Below are the code and all the weights of a small trained network. Each question names an input and a target symbol and asks about switching units off, where a switched-off unit gives its printed mean instead of its output.

import numpy as np


def w(rows, s, z=0):
    codes = np.array(rows[::2]) - 128.0
    scale = np.full(codes.shape[1], s)
    scale[-1] = z or s
    return codes * scale


def norm(h):
    return h / np.sqrt((h * h).mean(-1, keepdims=True) + 1e-5)


def f(y):
    return y / 2 * (1 + np.tanh(0.7978845608 * (y + 0.044715 * y**3)))


def softmax(a):
    e = np.exp(a - a.max(-1, keepdims=True))
    return e / e.sum(-1, keepdims=True)


def log_softmax(a):
    a = a - a.max(-1, keepdims=True)
    return a - np.log(np.exp(a).sum(-1, keepdims=True))


def net(x, mask):
    ids = ['Θεζλτψ'.index(c) for c in x.split()]
    T = len(ids)
    res = E[ids] + P[:T]
    u = 0
    for l in range(2):
        q, k, v = (norm(res) @ M[l].T for M in (Q, K, V))
        z = softmax(np.where(np.tri(T) > 0, q @ k.T / 2**0.5, -1e9)) @ v
        res = res + np.where(mask[u], z, O[l][:, -1]) @ O[l][:, :-1]
        u += 1
        y = f(norm(res) @ A[l][:, :-1].T + A[l][:, -1])
        res = res + np.where(mask[u : u + 16], y, B[l][:, -1]) @ B[l][:, :-1]
        u += 16
    return log_softmax(norm(res)[-1] @ U[:, :-1].T + U[:, -1])


Q, K, V, O, A, B = {}, {}, {}, {}, {}, {}
E = w([
[75,181,209,135,142,91,52,189,136,198,86,158],'Θ',
[216,204,199,120,122,70,129,167,140,123,89,63],'ε',
[151,166,58,103,185,147,130,159,167,166,95,188],'ζ',
[167,156,143,119,62,126,138,162,143,73,61,174],'λ',
[109,49,13,203,251,139,95,194,141,110,114,172],'τ',
[188,194,222,182,130,181,93,18,97,75,113,84],'ψ',
],0.015)
P = w([
[126,164,61,100,114,154,95,188,41,121,151,111],'0',
[127,182,87,149,90,144,110,120,84,132,120,133],'1',
[119,87,107,147,110,165,130,147,130,167,76,144],'2',
[115,64,133,110,146,130,150,155,160,145,18,126],'3',
[150,92,181,77,177,66,97,146,129,129,93,171],'4',
[128,143,174,86,134,107,116,151,212,73,139,147],'5',
[143,107,161,83,122,74,71,175,250,95,159,157],'6',
],0.012)
Q[0] = w([
[152,167,160,169,171,94,7,150,253,31,161,149],'0.h1',
[109,86,195,151,163,78,14,118,125,186,68,169],'0.h1',
],0.0065)
K[0] = w([
[97,130,165,55,155,44,78,113,183,79,180,168],'0.h1',
[145,38,112,99,168,101,249,48,255,60,86,99],'0.h1',
],0.0065)
V[0] = w([
[104,119,97,128,205,184,153,117,136,105,113,199],'0.h1',
[254,136,68,48,93,178,172,86,136,153,109,161],'0.h1',
],0.0074)
O[0] = w([
[148,78,197,78,22,124,156,91,143,149,229,108,254],'0.h1',
[136,231,52,72,117,220,176,2,225,68,29,137,129],'0.h1',
],0.0093,0.0071)
A[0] = w([
[88,98,190,177,179,148,69,31,85,63,129,53,20],'0.n1',
[80,126,146,163,142,86,65,173,109,175,153,58,150],'0.n2',
[119,92,174,52,165,51,126,100,166,74,178,150,104],'0.n3',
[120,138,139,130,163,121,105,167,114,155,177,169,79],'0.n4',
[57,91,107,125,112,142,142,123,153,218,182,152,39],'0.n5',
[149,154,93,194,176,133,147,98,177,155,95,162,163],'0.n6',
[162,99,158,87,192,149,129,145,148,154,182,153,254],'0.n7',
[156,120,125,58,121,156,192,118,158,143,196,132,121],'0.n8',
[59,186,53,148,171,166,107,140,56,107,76,170,189],'0.n9',
[50,112,163,154,246,198,122,118,172,101,117,176,126],'0.n10',
[116,236,140,101,154,154,119,104,180,254,121,103,184],'0.n11',
[165,141,215,107,157,120,178,110,167,148,160,51,118],'0.n12',
[189,92,167,124,66,71,177,164,145,116,106,130,75],'0.n13',
[126,36,98,166,172,108,151,193,90,25,138,139,202],'0.n14',
[81,91,52,201,223,80,122,67,90,92,154,132,103],'0.n15',
[79,147,128,63,135,118,146,160,190,161,140,145,4],'0.n16',
],0.0088,0.0031)
B[0] = w([
[139,98,189,175,140,82,208,147,200,160,128,127,129],'0.n1',
[143,138,134,159,220,38,91,124,80,102,112,213,193],'0.n2',
[145,22,124,82,106,180,155,199,185,106,112,91,187],'0.n3',
[160,129,194,99,104,96,105,167,127,99,96,128,169],'0.n4',
[123,125,74,103,79,48,133,98,79,108,113,82,178],'0.n5',
[85,147,126,169,129,84,119,201,90,32,180,111,157],'0.n6',
[159,186,83,164,111,106,163,154,168,137,64,73,221],'0.n7',
[56,49,101,192,128,2,78,141,107,132,102,48,166],'0.n8',
[58,102,99,136,191,166,150,131,108,164,219,137,159],'0.n9',
[147,132,50,207,85,152,126,166,152,80,39,136,157],'0.n10',
[149,100,158,136,68,107,117,140,71,49,99,128,191],'0.n11',
[152,116,62,121,157,77,62,139,160,137,106,50,146],'0.n12',
[62,211,146,145,153,125,120,112,130,175,132,80,166],'0.n13',
[229,158,85,71,129,168,101,150,206,185,167,170,252],'0.n14',
[95,165,91,153,123,211,94,148,212,122,174,72,175],'0.n15',
[125,90,204,137,69,118,98,143,125,176,143,81,150],'0.n16',
],0.0077,0.011)
Q[1] = w([
[112,167,144,53,129,56,124,144,234,119,123,78],'1.h1',
[255,137,40,151,66,130,51,195,238,119,119,160],'1.h1',
],0.0063)
K[1] = w([
[135,55,165,88,214,167,126,210,254,68,145,82],'1.h1',
[164,132,163,188,94,20,23,140,232,67,98,94],'1.h1',
],0.005)
V[1] = w([
[130,109,189,187,145,60,172,78,120,76,148,55],'1.h1',
[44,134,161,104,81,112,145,143,2,133,118,156],'1.h1',
],0.0084)
O[1] = w([
[179,131,140,102,152,76,126,46,11,102,123,158,58],'1.h1',
[157,106,159,3,178,65,160,122,152,145,95,152,2],'1.h1',
],0.016,0.0093)
A[1] = w([
[196,123,122,173,122,92,57,41,60,78,207,122,84],'1.n1',
[165,23,196,90,114,111,88,198,114,119,153,85,154],'1.n2',
[90,111,101,28,169,104,138,25,118,125,71,216,2],'1.n3',
[175,107,125,112,8,144,174,84,240,174,71,123,123],'1.n4',
[131,63,211,127,177,109,106,97,188,130,86,85,141],'1.n5',
[17,102,81,239,186,86,70,124,161,98,172,17,189],'1.n6',
[122,230,189,53,113,125,170,109,160,66,131,164,60],'1.n7',
[119,110,51,68,242,136,156,61,93,89,111,220,48],'1.n8',
[169,189,152,38,103,149,130,13,183,145,175,64,149],'1.n9',
[207,172,175,118,91,161,73,156,219,135,91,189,247],'1.n10',
[117,98,64,187,164,169,85,147,123,165,222,71,37],'1.n11',
[214,109,141,102,164,31,184,163,210,129,123,134,231],'1.n12',
[152,120,145,79,94,113,142,21,56,119,98,190,158],'1.n13',
[75,79,170,159,102,197,113,96,106,134,203,56,58],'1.n14',
[121,149,78,217,169,132,118,117,147,106,180,193,92],'1.n15',
[112,161,94,97,131,65,135,157,1,172,100,166,52],'1.n16',
],0.0077,0.0039)
B[1] = w([
[154,78,193,114,95,164,172,129,134,139,139,217,136],'1.n1',
[134,124,178,139,144,82,124,143,143,163,93,139,160],'1.n2',
[142,128,102,157,203,121,189,142,35,189,100,134,136],'1.n3',
[101,98,183,85,109,124,141,98,31,49,140,124,178],'1.n4',
[149,121,159,133,118,43,155,167,91,156,101,168,131],'1.n5',
[186,116,53,86,176,94,147,130,182,113,131,160,250],'1.n6',
[69,82,121,150,84,181,169,107,126,82,207,54,136],'1.n7',
[211,139,99,211,138,97,137,104,101,161,65,187,137],'1.n8',
[144,120,66,79,49,62,29,2,86,73,95,11,128],'1.n9',
[79,148,204,181,109,135,169,96,54,132,120,112,206],'1.n10',
[140,74,75,120,99,86,151,114,219,161,132,125,200],'1.n11',
[42,157,177,71,155,112,106,125,77,113,85,99,156],'1.n12',
[116,99,105,182,90,104,43,133,141,195,173,84,135],'1.n13',
[177,90,91,141,157,122,157,175,163,212,150,122,146],'1.n14',
[81,154,154,143,174,90,90,110,122,166,132,105,167],'1.n15',
[149,93,169,124,61,124,139,81,84,148,191,80,134],'1.n16',
],0.009,0.015)
U = w([
[50,148,247,115,162,81,91,150,162,233,129,145,249],'Θ',
[130,244,65,189,216,130,97,117,133,138,24,172,18],'ε',
[113,52,124,51,84,98,56,64,161,68,184,39,119],'ζ',
[54,176,195,135,116,227,144,154,181,64,168,156,107],'λ',
[43,48,83,197,208,126,56,109,209,208,253,74,214],'τ',
[180,80,139,222,143,149,182,78,80,210,151,200,99],'ψ',
],0.0055,0.0018)

Each question gives the input, a string of symbols that net reads in full, and the target symbol t.
The units are the heads (2 rows each of Q, K, V and O) and the neurons (one row each of A and B). Each row of codes is followed by its name. A weight is (code - 128) times the scale printed after its matrix; where a second scale follows, it is the last column's (O, A, B and U).
mask holds one flag per unit, layer by layer, with each layer's heads first. A switched-off unit (its flag False) gives its mean, the last column of its rows in O or B, instead of its output. The means were averaged over made-up inputs and are rounded, as every weight is.
A unit's drop is (log p(t) with every unit on - log p(t) with that unit switched off) / (log p(t) with every unit on - log p(t) with every unit switched off).
The circuit of an input: a set's keep is (log p(t) with only the set's units on - log p(t) with every unit switched off) / (log p(t) with every unit on - log p(t) with every unit switched off). Starting from the 12 units with the biggest drops (on a tie, the unit counted first), units are removed one at a time, each time the one whose removal leaves the highest keep (on an exact tie, the one counted first), for as long as the keep stays at least 0.8.
circuit, biggest first: the units of the circuit, biggest drop first
most important unit: the unit with the biggest drop
top k neurons: the k neurons with the biggest drops, biggest first
top k neurons in layer l: the k neurons of layer l with the biggest drops, biggest first
input Θ ψ ζ, target ψ: top 2 neurons => 0.n14, 0.n1
input λ ζ ψ, target ζ: circuit, biggest first => 0.n14, 1.h1
input λ λ τ Θ τ, target Θ: top 2 neurons => 0.n12, 0.n14
input τ ψ τ, target ψ: circuit, biggest first => 1.h1, 0.n14
input τ τ ε ψ ε, target ψ: top 2 neurons in layer 0 => 0.n1, 0.n12
input τ ζ ζ ζ Θ τ, target Θ: circuit, biggest first => 0.n14, 1.h1, 1.n12, 1.n10
input ε Θ Θ τ τ ζ ζ, target ζ: top neuron in layer 1 => 1.n4
input ζ λ τ ζ τ ψ ζ, target ψ: circuit, biggest first => 1.h1, 1.n1, 0.n1
input Θ Θ τ τ τ ψ τ, target ψ: circuit, biggest first => 1.h1, 0.n14, 1.n1
input τ τ ψ ψ Θ, target ψ: circuit, biggest first => 1.h1, 0.n1
input ε τ τ ε ε ε ζ, target ε: top 3 neurons in layer 0 => 0.n14, 0.n6, 0.n11
input Θ ζ ψ, target ζ: top 3 neurons => 0.n14, 1.n9, 0.n2
input ζ Θ τ λ, target λ: circuit, biggest first => 0.n5, 1.n4, 1.n11
input τ ζ ε τ τ ζ ψ, target ψ: circuit, biggest first => 1.h1, 1.n1
input τ τ ζ λ Θ, target λ: most important unit => 0.h1
input λ τ τ Θ Θ ζ, target Θ: top 3 neurons => 0.n16, 0.n14, 1.n2
input τ τ τ τ Θ ψ, target Θ: top 2 neurons => 0.n1, 0.n2
input ζ λ ζ, target λ: top 2 neurons in layer 0 => 0.n5, 0.n2
input τ ε τ, target ε: top 3 neurons => 0.n14, 0.n12, 0.n11
input ζ ζ ε, target ζ: top 3 neurons in layer 0 => 0.n14, 0.n11, 0.n7
input Θ ζ ε ζ, target ε: circuit, biggest first => 0.h1
input Θ τ ζ ε, target ε: circuit, biggest first => 0.h1, 0.n3
input Θ ζ τ λ ζ, target ζ: top 3 neurons => 0.n8, 0.n14, 0.n11
input τ τ τ τ ε ψ, target ε: top 2 neurons => 0.n10, 0.n14
input λ Θ ψ, target Θ: top 3 neurons in layer 0 => 0.n14, 0.n1, 0.n7
input λ ε ψ, target ε: top 2 neurons => 0.n10, 0.n6
input Θ λ τ ζ ζ ζ τ, target ζ: top 3 neurons in layer 0 => 0.n8, 0.n14, 0.n3
